Below are the code and all the weights of a small trained network. Each question names an input and a class and asks about switching units off, where a switched-off unit gives its printed mean instead of its output.

import numpy as np


def w(rows, s, z=0):
    codes = np.array(rows[::2]) - 128.0
    scale = np.full(codes.shape[1], s)
    scale[-1] = z or s
    return codes * scale


def f(y):
    return np.maximum(y, 0)


def log_softmax(a):
    a = a - a.max(-1, keepdims=True)
    return a - np.log(np.exp(a).sum(-1, keepdims=True))


def net(x, mask):
    res = np.array(x, float).reshape(1, 7) / 4 @ E
    y = f(res @ A[0][:, :-1].T + A[0][:, -1])
    res = res + np.where(mask, y, B[0][:, -1]) @ B[0][:, :-1]
    return log_softmax(res[-1] @ U[:, :-1].T + U[:, -1])


A, B = {}, {}
E = w([
[90,124,51,108,151,119,73,141,191,103,114],'x0',
[93,156,90,158,105,80,115,131,153,119,145],'x1',
[46,105,104,136,38,68,189,82,134,203,220],'x2',
[207,154,92,131,103,98,227,224,103,68,146],'x3',
[203,99,177,179,44,160,6,116,153,148,93],'x4',
[101,155,124,64,114,130,135,98,177,208,149],'x5',
[200,120,217,122,106,123,158,133,80,136,125],'x6',
],0.012)
A[0] = w([
[95,109,155,127,136,212,73,63,152,231,120,182],'neuron 1',
[156,164,103,110,172,105,171,198,82,90,134,169],'neuron 2',
[163,144,140,82,141,145,254,199,78,94,117,202],'neuron 3',
[122,90,85,132,173,134,96,157,190,103,115,148],'neuron 4',
[65,141,139,111,51,126,191,118,163,231,165,190],'neuron 5',
[157,138,131,167,92,151,127,190,135,45,138,134],'neuron 6',
[91,116,86,164,153,121,85,104,202,176,62,254],'neuron 7',
[93,153,1,96,166,117,132,139,185,112,147,184],'neuron 8',
[183,112,137,166,101,112,138,182,80,88,108,150],'neuron 9',
[100,99,123,143,87,90,161,44,124,172,186,128],'neuron 10',
[213,98,135,216,147,137,64,132,68,139,93,203],'neuron 11',
],0.0092,0.0041)
B[0] = w([
[113,107,127,125,136,168,74,79,183,172,78,216],'neuron 1',
[177,128,142,55,157,187,215,149,101,37,136,223],'neuron 2',
[187,46,97,68,165,148,228,175,2,99,51,250],'neuron 3',
[125,192,148,148,135,185,74,139,111,93,140,189],'neuron 4',
[89,100,70,138,84,85,183,43,98,167,146,223],'neuron 5',
[64,122,155,161,137,144,154,166,72,125,162,195],'neuron 6',
[92,150,91,107,137,93,74,138,239,118,138,209],'neuron 7',
[134,222,61,76,88,76,97,199,132,118,175,237],'neuron 8',
[126,126,137,200,133,104,124,170,45,96,134,200],'neuron 9',
[121,122,126,119,55,126,195,55,126,150,135,199],'neuron 10',
[153,112,222,211,117,114,65,144,138,90,156,224],'neuron 11',
],0.0089,0.018)
U = w([
[92,96,88,142,81,91,157,38,123,210,148,222],'0',
[210,83,101,48,176,218,162,152,65,94,58,46],'1',
[147,100,166,143,163,248,37,69,185,166,25,249],'2',
[178,120,202,254,134,145,102,149,72,91,132,38],'3',
[106,251,58,99,129,140,95,189,145,89,162,32],'4',
],0.0097,0.0015)

Each question gives the input, the list of numbers given to net, and the class t.
The units are the neurons (one row each of A and B). Each row of codes is followed by its name. A weight is (code - 128) times the scale printed after its matrix; where a second scale follows, it is the last column's (A, B and U).
mask holds one flag per neuron, in row order. A switched-off neuron (its flag False) gives its mean, the last column of its row in B, instead of its output. The means were averaged over made-up inputs and are rounded, as every weight is.
A unit's drop is (log p(t) with every unit on - log p(t) with that unit switched off) / (log p(t) with every unit on - log p(t) with every unit switched off).
The circuit of an input: a set's keep is (log p(t) with only the set's units on - log p(t) with every unit switched off) / (log p(t) with every unit on - log p(t) with every unit switched off). Starting from all 11 units, units are removed one at a time, each time the one whose removal leaves the highest keep (on an exact tie, the one counted first), for as long as the keep stays at least 0.8.
units of the circuit, in order: the units of the circuit, biggest drop first
unit that matters most: the unit with the biggest drop
k most important neurons: the k neurons with the biggest drops, biggest first
drop when u is switched off: that unit's drop, to one decimal
input [-7,8,4,6,7,2,-2], class 0: unit that matters most	neuron 5
input [4,5,-1,2,0,-2,7], class 3: units of the circuit, in order	neuron 9; neuron 6
input [-5,7,-3,-6,-8,1,1], class 0: units of the circuit, in order	neuron 4; neuron 2
input [0,-4,2,6,4,6,-1], class 0: 3 most important neurons	neuron 2; neuron 5; neuron 3
input [0,4,1,-5,-5,-4,5], class 0: 3 most important neurons	neuron 3; neuron 2; neuron 11
input [8,-3,6,4,2,-8,1], class 3: units of the circuit, in order	neuron 7; neuron 3
input [7,7,0,-8,7,7,-8], class 4: 2 most important neurons	neuron 8; neuron 7
input [4,8,3,4,-8,4,3], class 1: 3 most important neurons	neuron 3; neuron 2; neuron 7
input [6,5,-2,-8,-7,4,8], class 0: 2 most important neurons	neuron 2; neuron 1
input [8,0,5,-7,4,0,-7], class 4: 3 most important neurons	neuron 8; neuron 7; neuron 4
input [7,-6,2,-3,3,5,1], class 2: drop when neuron 1 is switched off	0.8
input [3,2,-2,-2,-2,2,3], class 4: drop when neuron 3 is switched off	0.8
input [6,-4,-8,-7,-4,-1,-5], class 4: drop when neuron 8 is switched off	0.7
input [8,-8,-3,-8,-5,6,4], class 2: units of the circuit, in order	neuron 1
